Below are the code and all the weights of a small trained network. Each question names an input and a target symbol and asks about switching units off, where a switched-off unit gives its printed mean instead of its output.

import numpy as np


def w(rows, s, z=0):
    codes = np.array(rows[::2]) - 128.0
    scale = np.full(codes.shape[1], s)
    scale[-1] = z or s
    return codes * scale


def norm(h):
    return h / np.sqrt((h * h).mean(-1, keepdims=True) + 1e-5)


def f(y):
    return y / 2 * (1 + np.tanh(0.7978845608 * (y + 0.044715 * y**3)))


def softmax(a):
    e = np.exp(a - a.max(-1, keepdims=True))
    return e / e.sum(-1, keepdims=True)


def log_softmax(a):
    a = a - a.max(-1, keepdims=True)
    return a - np.log(np.exp(a).sum(-1, keepdims=True))


def net(x, mask):
    ids = ['αγδξπψ'.index(c) for c in x.split()]
    T = len(ids)
    res = E[ids] + P[:T]
    r = norm(res)
    for j in range(2):
        rows = slice(4 * j, 4 * j + 4)
        q, k, v = (r @ M[0][rows].T for M in (Q, K, V))
        z = softmax(np.where(np.tri(T) > 0, q @ k.T / 4**0.5, -1e9)) @ v
        o = O[0][rows]
        res = res + np.where(mask[j], z, o[:, -1]) @ o[:, :-1]
    y = f(norm(res) @ A[0][:, :-1].T + A[0][:, -1])
    res = res + np.where(mask[2:10], y, B[0][:, -1]) @ B[0][:, :-1]
    return log_softmax(norm(res)[-1] @ U[:, :-1].T + U[:, -1])


Q, K, V, O, A, B = {}, {}, {}, {}, {}, {}
E = w([
[118,120,94],'α',
[93,109,254],'γ',
[170,92,162],'δ',
[194,136,110],'ξ',
[85,101,25],'π',
[126,145,125],'ψ',
],0.027)
P = w([
[167,2,136],'0',
[132,136,52],'1',
[128,154,108],'2',
[105,154,138],'3',
[78,199,87],'4',
[77,169,160],'5',
[96,233,106],'6',
[47,173,177],'7',
],0.0051)
Q[0] = w([
[98,106,253],'H1',
[170,35,206],'H1',
[125,112,224],'H1',
[174,112,133],'H1',
[161,163,157],'H2',
[195,210,167],'H2',
[113,108,188],'H2',
[57,200,111],'H2',
],0.011)
K[0] = w([
[63,87,217],'H1',
[122,125,140],'H1',
[150,80,207],'H1',
[230,105,128],'H1',
[218,181,150],'H2',
[146,144,77],'H2',
[167,106,111],'H2',
[124,247,79],'H2',
],0.011)
V[0] = w([
[131,74,125],'H1',
[122,145,83],'H1',
[86,117,149],'H1',
[99,147,159],'H1',
[145,41,103],'H2',
[94,106,132],'H2',
[110,7,205],'H2',
[139,167,103],'H2',
],0.013)
O[0] = w([
[12,176,120,167],'H1',
[75,70,130,75],'H1',
[217,95,102,157],'H1',
[254,166,66,142],'H1',
[180,140,110,224],'H2',
[162,31,110,129],'H2',
[181,144,108,252],'H2',
[185,109,172,91],'H2',
],0.006,0.0028)
A[0] = w([
[91,66,68,140],'N1',
[178,64,173,236],'N2',
[150,96,127,227],'N3',
[254,30,70,156],'N4',
[100,108,55,251],'N5',
[115,131,206,222],'N6',
[99,187,157,68],'N7',
[202,92,90,79],'N8',
],0.012,0.0028)
B[0] = w([
[165,144,253,195],'N1',
[161,174,6,231],'N2',
[202,92,67,161],'N3',
[21,85,81,201],'N4',
[220,86,84,206],'N5',
[143,199,144,255],'N6',
[64,109,216,148],'N7',
[78,103,99,150],'N8',
],0.0082,0.0056)
U = w([
[132,123,175,55],'α',
[52,168,167,93],'γ',
[107,126,78,253],'δ',
[231,88,168,48],'ξ',
[161,253,64,45],'π',
[254,214,146,130],'ψ',
],0.0089,0.0039)

Each question gives the input, a string of symbols that net reads in full, and the target symbol t.
The units are the heads (4 rows each of Q, K, V and O) and the neurons (one row each of A and B). Each row of codes is followed by its name. A weight is (code - 128) times the scale printed after its matrix; where a second scale follows, it is the last column's (O, A, B and U).
mask holds one flag per unit, heads first, then neurons. A switched-off unit (its flag False) gives its mean, the last column of its rows in O or B, instead of its output. The means were averaged over made-up inputs and are rounded, as every weight is.
A unit's drop is (log p(t) with every unit on - log p(t) with that unit switched off) / (log p(t) with every unit on - log p(t) with every unit switched off).
The circuit of an input: a set's keep is (log p(t) with only the set's units on - log p(t) with every unit switched off) / (log p(t) with every unit on - log p(t) with every unit switched off). Starting from all 10 units, units are removed one at a time, each time the one whose removal leaves the highest keep (on an exact tie, the one counted first), for as long as the keep stays at least 0.8.
units of the circuit, in order: the units of the circuit, biggest drop first
top k neurons: the k neurons with the biggest drops, biggest first
which heads matter: for each layer, one digit per head in row order, 1 if its drop is at least 0.15 and else 0, layers parted by /
drop when u is switched off: that unit's drop, to one decimal
input δ ξ α α α, target ξ: top 2 neurons => [N5; N1]
input π γ π ξ γ α γ γ, target ψ: units of the circuit, in order => [H1; N2]
input γ α ξ, target δ: units of the circuit, in order => [N4; H1]
input ξ α ξ γ ψ ξ δ, target δ: units of the circuit, in order => [N4]
input δ γ α, target ξ: which heads matter => 10
input α γ γ γ γ γ ψ, target γ: which heads matter => 01
input ψ δ γ δ γ π γ δ, target δ: which heads matter => 00
input ψ δ γ ξ, target δ: top 2 neurons => [N4; N6]
input γ ξ γ π ψ, target γ: which heads matter => 00
input γ γ γ, target ψ: drop when H2 is switched off => 0.1
input π α δ ξ ξ δ, target π: drop when N6 is switched off => 0.0
input δ π ψ ξ δ, target π: drop when N1 is switched off => -0.1
